Below are the code and all the weights of a small trained network. Each question names an input and a class and asks about switching units off, where a switched-off unit gives its printed mean instead of its output.

import numpy as np


def w(rows, s, z=0):
    codes = np.array(rows[::2]) - 128.0
    scale = np.full(codes.shape[1], s)
    scale[-1] = z or s
    return codes * scale


def f(y):
    return np.maximum(y, 0)


def log_softmax(a):
    a = a - a.max(-1, keepdims=True)
    return a - np.log(np.exp(a).sum(-1, keepdims=True))


def net(x, mask):
    res = np.array(x, float).reshape(1, 3) / 4 @ E
    y = f(res @ A[0][:, :-1].T + A[0][:, -1])
    res = res + np.where(mask, y, B[0][:, -1]) @ B[0][:, :-1]
    return log_softmax(res[-1] @ U[:, :-1].T + U[:, -1])


A, B = {}, {}
E = w([
[94,120,122,149,232,113,115,64,106,145],'x0',
[127,249,109,152,122,151,195,115,76,139],'x1',
[84,142,120,201,117,122,123,135,158,55],'x2',
],0.017)
A[0] = w([
[155,139,160,92,127,89,128,108,120,135,250],'neuron 1',
[143,76,162,114,155,117,92,139,196,112,117],'neuron 2',
[126,172,125,121,124,141,146,116,123,132,78],'neuron 3',
[83,121,130,159,218,126,139,116,109,150,106],'neuron 4',
[147,130,148,112,91,125,139,177,132,141,101],'neuron 5',
[83,121,114,169,101,121,142,148,132,120,99],'neuron 6',
[117,204,134,147,130,175,121,171,122,152,139],'neuron 7',
[205,139,137,61,135,163,118,120,132,174,85],'neuron 8',
[137,167,118,121,138,99,162,141,129,128,90],'neuron 9',
[144,192,69,160,129,143,196,123,70,149,108],'neuron 10',
[138,121,150,104,134,99,90,130,126,103,149],'neuron 11',
[182,127,120,130,65,125,150,172,135,122,125],'neuron 12',
[87,115,115,160,247,91,106,34,86,150,98],'neuron 13',
[143,159,125,129,132,113,157,134,114,121,236],'neuron 14',
[159,125,131,83,132,113,129,163,92,189,177],'neuron 15',
[146,158,171,113,71,127,146,164,143,122,101],'neuron 16',
[147,77,149,167,143,117,119,152,145,119,173],'neuron 17',
[127,159,108,195,119,133,172,131,98,128,119],'neuron 18',
[125,144,132,176,134,134,137,130,173,76,122],'neuron 19',
[91,145,121,188,134,117,95,145,136,98,72],'neuron 20',
[101,95,124,124,124,96,142,119,167,99,131],'neuron 21',
[126,129,140,87,140,102,137,98,106,185,110],'neuron 22',
[143,121,141,103,60,154,150,155,165,105,80],'neuron 23',
[128,89,148,94,106,87,76,150,172,115,145],'neuron 24',
[130,77,178,95,167,95,75,148,173,102,51],'neuron 25',
[126,181,97,115,125,130,147,100,108,130,69],'neuron 26',
[166,121,150,44,156,99,156,114,98,137,57],'neuron 27',
[139,140,123,156,122,134,112,118,142,76,229],'neuron 28',
[165,121,143,79,144,150,146,135,122,185,102],'neuron 29',
[70,146,116,177,116,104,124,118,168,27,98],'neuron 30',
[79,138,122,186,135,111,127,142,169,82,66],'neuron 31',
],0.014)
B[0] = w([
[133,196,128,222,103,108,45,2,109,43,199],'neuron 1',
[185,94,174,131,76,171,154,109,53,197,199],'neuron 2',
[165,85,153,83,125,147,161,150,128,206,152],'neuron 3',
[122,160,106,98,113,95,207,197,78,62,197],'neuron 4',
[102,142,65,99,150,67,180,218,122,101,162],'neuron 5',
[103,180,143,137,147,142,128,138,205,119,153],'neuron 6',
[180,65,164,115,111,134,127,96,105,143,182],'neuron 7',
[76,161,196,187,189,175,111,165,213,124,174],'neuron 8',
[109,82,164,107,123,112,155,111,118,169,149],'neuron 9',
[195,60,230,64,75,133,119,121,107,195,213],'neuron 10',
[145,146,168,121,102,127,134,83,103,144,163],'neuron 11',
[77,126,47,110,151,37,216,161,86,63,185],'neuron 12',
[108,125,30,60,114,70,212,225,89,43,250],'neuron 13',
[176,147,146,149,112,149,88,67,69,95,196],'neuron 14',
[129,198,171,227,185,180,76,99,193,89,191],'neuron 15',
[118,94,82,53,133,96,178,216,105,74,173],'neuron 16',
[167,155,187,143,105,137,127,100,92,127,187],'neuron 17',
[201,105,160,137,99,149,122,110,139,212,183],'neuron 18',
[81,157,191,202,200,130,111,124,168,116,174],'neuron 19',
[67,161,146,133,169,167,115,186,170,158,163],'neuron 20',
[183,159,186,142,154,168,171,90,133,152,166],'neuron 21',
[112,138,155,178,165,161,85,191,227,92,168],'neuron 22',
[105,117,60,47,165,43,199,248,117,105,175],'neuron 23',
[187,121,145,108,117,134,136,104,85,158,205],'neuron 24',
[168,39,194,25,89,144,134,134,100,224,188],'neuron 25',
[128,75,192,78,117,119,151,166,97,234,162],'neuron 26',
[79,152,172,157,226,173,124,198,191,181,160],'neuron 27',
[160,211,111,214,156,130,41,59,120,53,198],'neuron 28',
[99,161,160,169,193,187,27,188,204,127,170],'neuron 29',
[73,171,195,184,168,172,44,183,197,149,201],'neuron 30',
[65,133,180,153,163,192,95,221,195,171,172],'neuron 31',
],0.0085,0.024)
U = w([
[98,155,161,166,166,162,93,141,204,135,105],'0',
[180,103,171,100,95,142,137,101,92,210,115],'1',
[112,136,85,95,129,96,182,181,107,68,121],'2',
[161,173,121,195,99,127,67,4,94,36,254],'3',
[81,117,109,117,95,104,156,112,139,156,98],'4',
[103,100,98,128,91,157,159,119,162,158,97],'5',
[82,121,117,105,91,122,128,121,145,150,98],'6',
[93,133,85,118,138,98,139,125,141,145,93],'7',
],0.016,0.0077)

Each question gives the input, the list of numbers given to net, and the class t.
The units are the neurons (one row each of A and B). Each row of codes is followed by its name. A weight is (code - 128) times the scale printed after its matrix; where a second scale follows, it is the last column's (A, B and U).
mask holds one flag per neuron, in row order. A switched-off neuron (its flag False) gives its mean, the last column of its row in B, instead of its output. The means were averaged over made-up inputs and are rounded, as every weight is.
A unit's drop is (log p(t) with every unit on - log p(t) with that unit switched off) / (log p(t) with every unit on - log p(t) with every unit switched off).
The circuit of an input: a set's keep is (log p(t) with only the set's units on - log p(t) with every unit switched off) / (log p(t) with every unit on - log p(t) with every unit switched off). Starting from the 12 units with the biggest drops (on a tie, the unit counted first), units are removed one at a time, each time the one whose removal leaves the highest keep (on an exact tie, the one counted first), for as long as the keep stays at least 0.8.
units of the circuit, in order: the units of the circuit, biggest drop first
k most important neurons: the k neurons with the biggest drops, biggest first
drop of u: that unit's drop, to one decimal
input [5,1,2], class 2: units of the circuit, in order -> [neuron 13]
input [-8,-2,-8], class 0: 2 most important neurons -> [neuron 15; neuron 8]
input [1,4,-4], class 0: 4 most important neurons -> [neuron 2; neuron 25; neuron 15; neuron 22]
input [3,3,2], class 3: 2 most important neurons -> [neuron 25; neuron 23]
input [6,-5,-2], class 2: 3 most important neurons -> [neuron 13; neuron 10; neuron 4]
input [6,6,2], class 1: 4 most important neurons -> [neuron 10; neuron 18; neuron 12; neuron 26]
input [-6,-5,1], class 2: 3 most important neurons -> [neuron 23; neuron 12; neuron 10]
input [-3,-6,5], class 1: 4 most important neurons -> [neuron 2; neuron 25; neuron 24; neuron 15]
input [4,-4,1], class 1: 4 most important neurons -> [neuron 25; neuron 12; neuron 2; neuron 23]
input [-6,2,-5], class 2: 2 most important neurons -> [neuron 12; neuron 16]
input [-5,4,-4], class 2: 3 most important neurons -> [neuron 12; neuron 16; neuron 30]
input [-7,7,5], class 1: 2 most important neurons -> [neuron 10; neuron 13]
input [-4,6,-7], class 0: drop of neuron 15 -> 0.1
input [-4,-2,-2], class 2: units of the circuit, in order -> [neuron 12]
input [8,5,-2], class 2: drop of neuron 13 -> 2.3
input [0,-3,0], class 3: drop of neuron 10 -> 0.3
